Below is a small trained network, with its code and all its weights. Each question gives an input and a class and asks what happens when units are switched off, that is, made to give their printed mean instead of their output.

import numpy as np


def w(rows, s, z=0):
    codes = np.array(rows[::2]) - 128.0
    scale = np.full(codes.shape[1], s)
    scale[-1] = z or s
    return codes * scale


def f(y):
    return y / 2 * (1 + np.tanh(0.7978845608 * (y + 0.044715 * y**3)))


def log_softmax(a):
    a = a - a.max(-1, keepdims=True)
    return a - np.log(np.exp(a).sum(-1, keepdims=True))


def net(x, mask):
    res = np.array(x, float).reshape(1, 6) / 4 @ E
    y = f(res @ A[0][:, :-1].T + A[0][:, -1])
    res = res + np.where(mask, y, B[0][:, -1]) @ B[0][:, :-1]
    return log_softmax(res[-1] @ U[:, :-1].T + U[:, -1])


A, B = {}, {}
E = w([
[108,2,61,144],'x0',
[181,165,11,75],'x1',
[128,128,129,129],'x2',
[45,146,89,94],'x3',
[100,194,73,229],'x4',
[128,128,130,128],'x5',
],0.0074)
A[0] = w([
[154,163,93,99,158],'neuron 1',
[162,132,157,33,59],'neuron 2',
[119,40,131,133,143],'neuron 3',
[95,116,86,109,176],'neuron 4',
[163,95,123,72,185],'neuron 5',
[156,95,162,70,89],'neuron 6',
[82,189,137,165,90],'neuron 7',
[118,98,163,72,72],'neuron 8',
[145,125,149,104,101],'neuron 9',
[185,141,122,120,206],'neuron 10',
[129,142,104,191,103],'neuron 11',
[84,108,198,171,125],'neuron 12',
[145,115,98,123,97],'neuron 13',
[164,181,141,125,161],'neuron 14',
[75,113,189,118,126],'neuron 15',
[115,138,99,201,130],'neuron 16',
[119,185,161,107,143],'neuron 17',
[120,95,173,78,72],'neuron 18',
[170,132,78,82,118],'neuron 19',
[197,202,178,117,166],'neuron 20',
[134,191,191,63,68],'neuron 21',
[72,86,168,151,91],'neuron 22',
[124,62,109,95,230],'neuron 23',
[131,134,136,167,112],'neuron 24',
[215,90,139,177,253],'neuron 25',
[5,161,101,106,135],'neuron 26',
[134,151,95,90,145],'neuron 27',
[58,130,129,38,99],'neuron 28',
[193,125,136,166,177],'neuron 29',
[120,148,116,172,81],'neuron 30',
[121,146,89,178,102],'neuron 31',
[160,90,124,76,54],'neuron 32',
],0.016,0.0037)
B[0] = w([
[147,117,105,179,208],'neuron 1',
[185,124,145,103,207],'neuron 2',
[89,74,105,95,224],'neuron 3',
[101,137,128,156,195],'neuron 4',
[113,175,156,129,212],'neuron 5',
[149,180,162,76,193],'neuron 6',
[176,105,124,82,195],'neuron 7',
[155,149,145,98,176],'neuron 8',
[119,144,137,69,141],'neuron 9',
[79,129,174,217,194],'neuron 10',
[193,117,167,39,190],'neuron 11',
[185,115,82,230,214],'neuron 12',
[138,101,66,158,153],'neuron 13',
[106,100,123,127,200],'neuron 14',
[186,155,93,203,186],'neuron 15',
[149,136,194,1,212],'neuron 16',
[62,11,40,118,193],'neuron 17',
[152,150,135,99,179],'neuron 18',
[192,99,128,204,221],'neuron 19',
[107,91,122,133,254],'neuron 20',
[97,87,68,94,216],'neuron 21',
[200,143,130,136,189],'neuron 22',
[107,115,139,121,234],'neuron 23',
[138,171,137,107,148],'neuron 24',
[39,157,178,142,242],'neuron 25',
[57,171,202,138,227],'neuron 26',
[154,148,129,205,189],'neuron 27',
[123,166,185,134,199],'neuron 28',
[68,168,194,103,192],'neuron 29',
[171,155,89,49,161],'neuron 30',
[165,110,119,79,193],'neuron 31',
[145,155,77,95,178],'neuron 32',
],0.007,0.0075)
U = w([
[200,155,121,55,60],'0',
[101,5,78,120,112],'1',
[202,149,98,224,70],'2',
[113,127,131,150,252],'3',
[69,189,161,162,94],'4',
],0.015,0.0048)

Each question gives the input, the list of numbers given to net, and the class t.
The units are the neurons (one row each of A and B). Each row of codes is followed by its name. A weight is (code - 128) times the scale printed after its matrix; where a second scale follows, it is the last column's (A, B and U).
mask holds one flag per neuron, in row order. A switched-off neuron (its flag False) gives its mean, the last column of its row in B, instead of its output. The means were averaged over made-up inputs and are rounded, as every weight is.
A unit's drop is (log p(t) with every unit on - log p(t) with that unit switched off) / (log p(t) with every unit on - log p(t) with every unit switched off).
The circuit of an input: a set's keep is (log p(t) with only the set's units on - log p(t) with every unit switched off) / (log p(t) with every unit on - log p(t) with every unit switched off). Starting from the 12 units with the biggest drops (on a tie, the unit counted first), units are removed one at a time, each time the one whose removal leaves the highest keep (on an exact tie, the one counted first), for as long as the keep stays at least 0.8.
units of the circuit, in order: the units of the circuit, biggest drop first
most important unit: the unit with the biggest drop
k most important neurons: the k neurons with the biggest drops, biggest first
drop when u is switched off: that unit's drop, to one decimal
input [-5,-7,5,6,-3,7], class 2: units of the circuit, in order -> [neuron 15; neuron 12]
input [6,-7,-1,-1,-7,-6], class 0: most important unit -> neuron 6
input [-7,-5,-4,7,1,-5], class 1: 3 most important neurons -> [neuron 17; neuron 21; neuron 7]
input [-8,-8,-3,6,2,-6], class 1: units of the circuit, in order -> [neuron 17; neuron 21]
input [-4,6,-5,-8,-1,-7], class 4: units of the circuit, in order -> [neuron 25; neuron 10]
input [6,-4,-3,7,-3,0], class 4: units of the circuit, in order -> [neuron 26; neuron 28]
input [5,-6,-5,-5,2,-7], class 2: 3 most important neurons -> [neuron 12; neuron 22; neuron 17]
input [6,-8,-4,-5,-8,-2], class 0: units of the circuit, in order -> [neuron 6; neuron 22]
input [1,-6,4,-3,-3,4], class 2: units of the circuit, in order -> [neuron 12; neuron 15]
input [4,4,-6,7,-5,-2], class 4: 2 most important neurons -> [neuron 28; neuron 26]
input [-8,8,5,4,-7,6], class 1: 3 most important neurons -> [neuron 17; neuron 21; neuron 20]
input [7,-1,-4,8,2,1], class 4: 2 most important neurons -> [neuron 26; neuron 17]
input [3,-6,-7,8,-4,7], class 4: 3 most important neurons -> [neuron 26; neuron 28; neuron 19]
input [-8,6,-4,-4,-2,7], class 1: units of the circuit, in order -> [neuron 17; neuron 20]
input [1,0,0,-8,6,-2], class 4: units of the circuit, in order -> [neuron 25]
input [-7,5,-5,-8,5,0], class 4: 2 most important neurons -> [neuron 29; neuron 10]
input [6,4,-5,0,-6,-4], class 0: 2 most important neurons -> [neuron 6; neuron 17]
input [-1,8,-2,6,6,-8], class 2: 3 most important neurons -> [neuron 27; neuron 19; neuron 1]
input [3,-2,-2,6,1,-2], class 4: 2 most important neurons -> [neuron 26; neuron 17]
input [-6,-8,-5,2,1,3], class 2: units of the circuit, in order -> [neuron 12]
input [-4,-8,-1,-4,-2,-7], class 2: drop when neuron 15 is switched off -> 0.2
input [-2,3,1,8,-4,-3], class 4: drop when neuron 28 is switched off -> 0.1
